Below is a small trained network, with its code and all its weights. Each question gives an input and a class and asks what happens when units are switched off, that is, made to give their printed mean instead of their output.

import numpy as np


def w(rows, s, z=0):
    codes = np.array(rows[::2]) - 128.0
    scale = np.full(codes.shape[1], s)
    scale[-1] = z or s
    return codes * scale


def f(y):
    return np.maximum(y, 0)


def log_softmax(a):
    a = a - a.max(-1, keepdims=True)
    return a - np.log(np.exp(a).sum(-1, keepdims=True))


def net(x, mask):
    res = np.array(x, float).reshape(1, 5) / 4 @ E
    y = f(res @ A[0][:, :-1].T + A[0][:, -1])
    res = res + np.where(mask, y, B[0][:, -1]) @ B[0][:, :-1]
    return log_softmax(res[-1] @ U[:, :-1].T + U[:, -1])


A, B = {}, {}
E = w([
[105,95,115,140,213,99,16,154,119,193],'x0',
[161,147,93,165,217,213,108,149,153,188],'x1',
[167,90,117,231,33,161,93,255,173,180],'x2',
[171,107,30,194,122,130,208,168,111,164],'x3',
[124,173,221,121,168,215,165,108,215,164],'x4',
],0.0095)
A[0] = w([
[142,123,45,165,156,156,92,173,124,154,118],'n1',
[137,147,104,136,92,223,136,135,138,112,7],'n2',
[129,122,128,137,8,98,114,140,96,76,118],'n3',
[120,146,87,114,123,119,165,110,118,85,88],'n4',
[123,136,181,113,159,141,123,109,145,132,182],'n5',
[130,99,86,136,182,80,92,130,124,157,66],'n6',
[124,131,126,89,38,99,119,142,127,116,29],'n7',
[116,117,236,142,109,102,155,138,161,167,130],'n8',
[129,145,157,59,207,155,122,54,122,80,63],'n9',
[133,120,93,101,100,70,240,66,96,76,95],'n10',
],0.016,0.0017)
B[0] = w([
[121,129,55,192,150,135,140,192,114,137,214],'n1',
[143,108,161,164,117,116,195,110,165,123,172],'n2',
[140,111,123,177,47,71,84,55,134,109,229],'n3',
[111,135,137,97,119,124,162,137,121,167,175],'n4',
[122,123,180,133,174,124,123,140,119,109,187],'n5',
[107,150,107,107,123,119,52,141,82,117,189],'n6',
[125,125,120,167,85,92,96,89,152,110,191],'n7',
[131,133,162,72,127,162,88,174,163,140,191],'n8',
[134,140,146,159,217,130,141,45,97,112,249],'n9',
[124,138,96,7,83,142,185,143,107,145,240],'n10',
],0.019)
U = w([
[179,142,228,106,136,238,63,181,235,133,207],'0',
[171,107,109,144,38,85,45,66,151,74,72],'1',
[221,105,81,223,127,203,178,201,191,160,125],'2',
[134,176,94,2,76,154,178,95,97,150,186],'3',
[121,147,3,187,156,152,53,218,64,162,5],'4',
[137,206,189,129,247,194,107,50,94,62,119],'5',
],0.0078,0.0017)

Each question gives the input, the list of numbers given to net, and the class t.
The units are the neurons (one row each of A and B). Each row of codes is followed by its name. A weight is (code - 128) times the scale printed after its matrix; where a second scale follows, it is the last column's (A, B and U).
mask holds one flag per neuron, in row order. A switched-off neuron (its flag False) gives its mean, the last column of its row in B, instead of its output. The means were averaged over made-up inputs and are rounded, as every weight is.
A unit's drop is (log p(t) with every unit on - log p(t) with that unit switched off) / (log p(t) with every unit on - log p(t) with every unit switched off).
The circuit of an input: a set's keep is (log p(t) with only the set's units on - log p(t) with every unit switched off) / (log p(t) with every unit on - log p(t) with every unit switched off). Starting from all 10 units, units are removed one at a time, each time the one whose removal leaves the highest keep (on an exact tie, the one counted first), for as long as the keep stays at least 0.8.
circuit, biggest first: the units of the circuit, biggest drop first
unit that matters most: the unit with the biggest drop
top k neurons: the k neurons with the biggest drops, biggest first
drop of u: that unit's drop, to one decimal
input [2,1,1,-1,-8], class 4: top 2 neurons : (n1; n6)
input [2,-3,-1,5,-7], class 3: circuit, biggest first : (n10)
input [-5,8,0,2,7], class 2: top 3 neurons : (n2; n9; n6)
input [6,-5,-5,-3,-6], class 3: top 3 neurons : (n10; n5; n4)
input [7,3,-8,1,-7], class 4: top 3 neurons : (n6; n1; n5)
input [5,-2,4,6,8], class 2: top 2 neurons : (n1; n6)
input [7,-5,1,-4,8], class 0: top 2 neurons : (n8; n6)
input [-5,5,0,7,-1], class 2: top 2 neurons : (n1; n2)
input [-5,-2,5,5,8], class 0: top 2 neurons : (n8; n1)
input [2,-1,6,3,7], class 2: top 4 neurons : (n1; n2; n6; n5)
input [7,-6,8,1,4], class 4: top 2 neurons : (n1; n2)
input [2,2,8,-6,2], class 0: drop of n8 : 0.7
input [2,-6,-4,5,-6], class 3: drop of n10 : 7.2
input [-3,6,4,6,-1], class 2: unit that matters most : n2
input [0,-2,5,0,3], class 0: drop of n8 : 0.5
